Below are the code and all the weights of a small trained network. Each question names an input and a class and asks about switching units off, where a switched-off unit gives its printed mean instead of its output.

import numpy as np


def w(rows, s, z=0):
    codes = np.array(rows[::2]) - 128.0
    scale = np.full(codes.shape[1], s)
    scale[-1] = z or s
    return codes * scale


def f(y):
    return np.maximum(y, 0)


def log_softmax(a):
    a = a - a.max(-1, keepdims=True)
    return a - np.log(np.exp(a).sum(-1, keepdims=True))


def net(x, mask):
    res = np.array(x, float).reshape(1, 8) / 4 @ E
    y = f(res @ A[0][:, :-1].T + A[0][:, -1])
    res = res + np.where(mask, y, B[0][:, -1]) @ B[0][:, :-1]
    return log_softmax(res[-1] @ U[:, :-1].T + U[:, -1])


A, B = {}, {}
E = w([
[188,174,50,55,177,83],'x0',
[182,167,253,99,63,70],'x1',
[126,128,130,129,129,127],'x2',
[177,141,43,252,119,66],'x3',
[119,129,127,122,125,126],'x4',
[128,130,132,127,124,127],'x5',
[77,56,139,116,159,1],'x6',
[127,133,132,129,135,126],'x7',
],0.011)
A[0] = w([
[56,84,31,123,177,181,86],'neuron 1',
[75,47,127,104,167,35,59],'neuron 2',
[145,159,104,58,152,93,66],'neuron 3',
[85,97,165,9,152,184,53],'neuron 4',
[180,144,105,111,124,222,2],'neuron 5',
[168,165,42,57,146,112,47],'neuron 6',
[52,93,166,196,90,160,76],'neuron 7',
],0.011,0.0083)
B[0] = w([
[130,159,208,84,69,36,229],'neuron 1',
[66,205,148,181,87,254,211],'neuron 2',
[115,70,169,103,185,162,166],'neuron 3',
[148,134,47,234,131,49,245],'neuron 4',
[84,170,160,171,100,187,184],'neuron 5',
[158,104,150,112,244,146,182],'neuron 6',
[151,23,184,112,214,132,209],'neuron 7',
],0.01,0.012)
U = w([
[68,200,137,156,110,214,85],'0',
[130,38,146,99,208,133,88],'1',
[137,117,30,249,126,25,102],'2',
[107,119,113,97,103,106,251],'3',
[125,169,209,55,65,29,107],'4',
],0.011,0.017)

Each question gives the input, the list of numbers given to net, and the class t.
The units are the neurons (one row each of A and B). Each row of codes is followed by its name. A weight is (code - 128) times the scale printed after its matrix; where a second scale follows, it is the last column's (A, B and U).
mask holds one flag per neuron, in row order. A switched-off neuron (its flag False) gives its mean, the last column of its row in B, instead of its output. The means were averaged over made-up inputs and are rounded, as every weight is.
A unit's drop is (log p(t) with every unit on - log p(t) with that unit switched off) / (log p(t) with every unit on - log p(t) with every unit switched off).
The circuit of an input: a set's keep is (log p(t) with only the set's units on - log p(t) with every unit switched off) / (log p(t) with every unit on - log p(t) with every unit switched off). Starting from all 7 units, units are removed one at a time, each time the one whose removal leaves the highest keep (on an exact tie, the one counted first), for as long as the keep stays at least 0.8.
units of the circuit, in order: the units of the circuit, biggest drop first
unit that matters most: the unit with the biggest drop
k most important neurons: the k neurons with the biggest drops, biggest first
drop of u: that unit's drop, to one decimal
input [-5,3,3,2,8,-1,4,4], class 1: 3 most important neurons => (neuron 7; neuron 1; neuron 4)
input [0,6,8,5,-5,-5,-2,-1], class 3: units of the circuit, in order => (neuron 4; neuron 1)
input [7,-8,-5,2,4,-1,-6,3], class 4: 3 most important neurons => (neuron 1; neuron 7; neuron 2)
input [3,5,-5,4,0,-6,6,8], class 0: units of the circuit, in order => (neuron 2; neuron 4)
input [4,1,-2,1,-8,-4,-1,-2], class 1: 3 most important neurons => (neuron 4; neuron 1; neuron 6)
input [-8,7,3,8,-2,4,-3,-3], class 1: units of the circuit, in order => (neuron 7; neuron 4)
input [-3,-4,8,2,4,8,5,3], class 3: units of the circuit, in order => (neuron 4)
input [-1,-6,-8,-4,1,3,-6,3], class 3: 3 most important neurons => (neuron 2; neuron 1; neuron 4)
input [-5,1,4,0,-2,3,0,0], class 1: 2 most important neurons => (neuron 7; neuron 1)
input [1,8,5,-8,5,5,-8,-1], class 0: 2 most important neurons => (neuron 5; neuron 1)
input [-2,-7,-6,2,-1,7,-3,5], class 4: 2 most important neurons => (neuron 1; neuron 4)
input [8,0,-7,-3,4,-7,-7,-3], class 1: 3 most important neurons => (neuron 6; neuron 2; neuron 3)
input [2,3,-6,4,3,5,-3,-7], class 3: 3 most important neurons => (neuron 4; neuron 1; neuron 2)
input [2,-2,-6,2,-8,1,2,8], class 3: 2 most important neurons => (neuron 4; neuron 7)
input [7,-7,6,1,-2,-6,-5,-5], class 1: units of the circuit, in order => (neuron 6)
input [7,-5,7,6,5,0,-8,-1], class 0: 3 most important neurons => (neuron 5; neuron 4; neuron 7)
input [-7,-5,4,7,1,-3,7,3], class 0: 2 most important neurons => (neuron 2; neuron 4)
input [7,-7,-5,0,-3,6,8,-6], class 0: 2 most important neurons => (neuron 2; neuron 7)
input [7,-8,0,1,-5,2,-2,-7], class 4: 2 most important neurons => (neuron 1; neuron 7)
input [7,-8,6,8,-6,2,-8,-2], class 0: unit that matters most => neuron 5
input [-8,-4,-6,0,-2,-6,8,5], class 0: 2 most important neurons => (neuron 2; neuron 6)
input [-8,3,-7,-8,0,4,5,7], class 1: drop of neuron 1 => 0.1
input [3,-8,-3,-6,2,-3,7,-8], class 4: drop of neuron 1 => 2.2
input [-5,3,3,-8,8,5,-4,7], class 2: drop of neuron 4 => 0.8
input [-8,5,-1,1,7,5,-5,-7], class 1: drop of neuron 7 => 0.6
